Below is a small trained network, with its code and all its weights. Each question gives an input and a target symbol and asks what happens when units are switched off, that is, made to give their printed mean instead of their output.

import numpy as np


def w(rows, s, z=0):
    codes = np.array(rows[::2]) - 128.0
    scale = np.full(codes.shape[1], s)
    scale[-1] = z or s
    return codes * scale


def f(y):
    return np.maximum(y, 0)


def softmax(a):
    e = np.exp(a - a.max(-1, keepdims=True))
    return e / e.sum(-1, keepdims=True)


def log_softmax(a):
    a = a - a.max(-1, keepdims=True)
    return a - np.log(np.exp(a).sum(-1, keepdims=True))


def net(x, mask):
    ids = ['αβδεηθμξπσω'.index(c) for c in x.split()]
    T = len(ids)
    res = E[ids] + P[:T]
    q, k, v = (res @ M[0].T for M in (Q, K, V))
    z = softmax(np.where(np.tri(T) > 0, q @ k.T / 2**0.5, -1e9)) @ v
    res = res + np.where(mask[0], z, O[0][:, -1]) @ O[0][:, :-1]
    y = f(res @ A[0][:, :-1].T + A[0][:, -1])
    res = res + np.where(mask[1:9], y, B[0][:, -1]) @ B[0][:, :-1]
    return log_softmax(res[-1] @ U[:, :-1].T + U[:, -1])


Q, K, V, O, A, B = {}, {}, {}, {}, {}, {}
E = w([
[144,157,131,134,183],'α',
[39,140,97,41,12],'β',
[163,233,126,133,35],'δ',
[161,189,86,157,161],'ε',
[81,147,113,96,154],'η',
[143,136,54,145,156],'θ',
[141,61,91,114,251],'μ',
[30,85,66,55,155],'ξ',
[88,200,105,97,98],'π',
[145,197,155,90,59],'σ',
[154,133,191,97,187],'ω',
],0.015)
P = w([
[48,169,107,150,81],'0',
[171,128,98,77,86],'1',
[117,119,123,92,111],'2',
[116,117,144,83,133],'3',
[91,1,144,223,85],'4',
[155,54,179,140,98],'5',
],0.0095)
Q[0] = w([
[177,185,90,10,143],'h0',
[168,194,91,38,182],'h0',
],0.014)
K[0] = w([
[27,128,173,248,133],'h0',
[71,96,192,196,95],'h0',
],0.017)
V[0] = w([
[168,244,194,119,178],'h0',
[42,134,163,118,249],'h0',
],0.016)
O[0] = w([
[255,68,64,160,25,250],'h0',
[92,55,123,232,83,57],'h0',
],0.0096,0.0022)
A[0] = w([
[166,37,124,112,12,74],'n0',
[127,173,208,124,2,9],'n1',
[193,139,142,217,251,111],'n2',
[102,41,67,79,193,35],'n3',
[150,133,21,170,231,86],'n4',
[100,173,165,122,188,3],'n5',
[105,228,120,172,50,174],'n6',
[109,50,153,215,71,44],'n7',
],0.0089,0.0064)
B[0] = w([
[87,171,138,197,245,255],'n0',
[178,67,161,30,191,169],'n1',
[91,134,85,71,41,171],'n2',
[146,160,186,202,21,151],'n3',
[147,62,133,65,189,183],'n4',
[164,115,60,138,4,172],'n5',
[173,125,46,110,129,222],'n6',
[140,152,242,63,15,186],'n7',
],0.012,0.0082)
U = w([
[115,139,137,171,134,87],'α',
[3,152,147,63,218,238],'β',
[143,151,149,102,155,129],'δ',
[131,90,56,180,110,106],'ε',
[18,125,107,161,149,92],'η',
[83,68,74,186,220,234],'θ',
[99,3,134,109,109,162],'μ',
[35,101,146,131,129,172],'ξ',
[61,177,99,103,118,26],'π',
[124,173,174,73,188,3],'σ',
[128,170,213,177,161,141],'ω',
],0.0063,0.005)

Each question gives the input, a string of symbols that net reads in full, and the target symbol t.
The units are the heads (2 rows each of Q, K, V and O) and the neurons (one row each of A and B). Each row of codes is followed by its name. A weight is (code - 128) times the scale printed after its matrix; where a second scale follows, it is the last column's (O, A, B and U).
mask holds one flag per unit, heads first, then neurons. A switched-off unit (its flag False) gives its mean, the last column of its rows in O or B, instead of its output. The means were averaged over made-up inputs and are rounded, as every weight is.
A unit's drop is (log p(t) with every unit on - log p(t) with that unit switched off) / (log p(t) with every unit on - log p(t) with every unit switched off).
The circuit of an input: a set's keep is (log p(t) with only the set's units on - log p(t) with every unit switched off) / (log p(t) with every unit on - log p(t) with every unit switched off). Starting from all 9 units, units are removed one at a time, each time the one whose removal leaves the highest keep (on an exact tie, the one counted first), for as long as the keep stays at least 0.8.
units of the circuit, in order: the units of the circuit, biggest drop first
most important unit: the unit with the biggest drop
k most important neurons: the k neurons with the biggest drops, biggest first
drop of u: that unit's drop, to one decimal
input θ θ η ω π β, target β: units of the circuit, in order : n5, h0
input β μ θ ξ, target π: units of the circuit, in order : n5, h0, n3
input μ θ σ, target μ: 4 most important neurons : n0, n1, n7, n6
input ε ε δ σ ε β, target β: units of the circuit, in order : n0, n1
input θ ω ξ δ σ, target ω: units of the circuit, in order : n0, n7, h0
input ε ε μ δ, target θ: 3 most important neurons : n0, n7, n6
input β α μ ε, target π: units of the circuit, in order : n5, h0, n2
input ξ ω η ω μ, target ω: units of the circuit, in order : h0, n0, n7
input μ α β ξ, target ξ: units of the circuit, in order : h0, n3, n0
input ε ω β, target θ: units of the circuit, in order : n0, h0, n7
input η σ ω ξ δ, target δ: most important neuron : n1
input ω ω θ θ θ, target ω: 3 most important neurons : n7, n0, n6
input μ η ω ε, target μ: 2 most important neurons : n0, n7
input ω ξ ε ξ, target ω: 3 most important neurons : n7, n0, n3
input σ ω β π η, target ω: 2 most important neurons : n7, n0
input θ θ α μ, target μ: 3 most important neurons : n0, n4, n3
input β ε θ ω, target π: most important unit : n5
input β δ δ, target π: drop of n4 : 0.1
input ω ε ω, target ω: drop of h0 : 1.0
input α μ μ ε η, target ξ: most important unit : h0
input β θ ε δ σ, target β: drop of n3 : 0.1
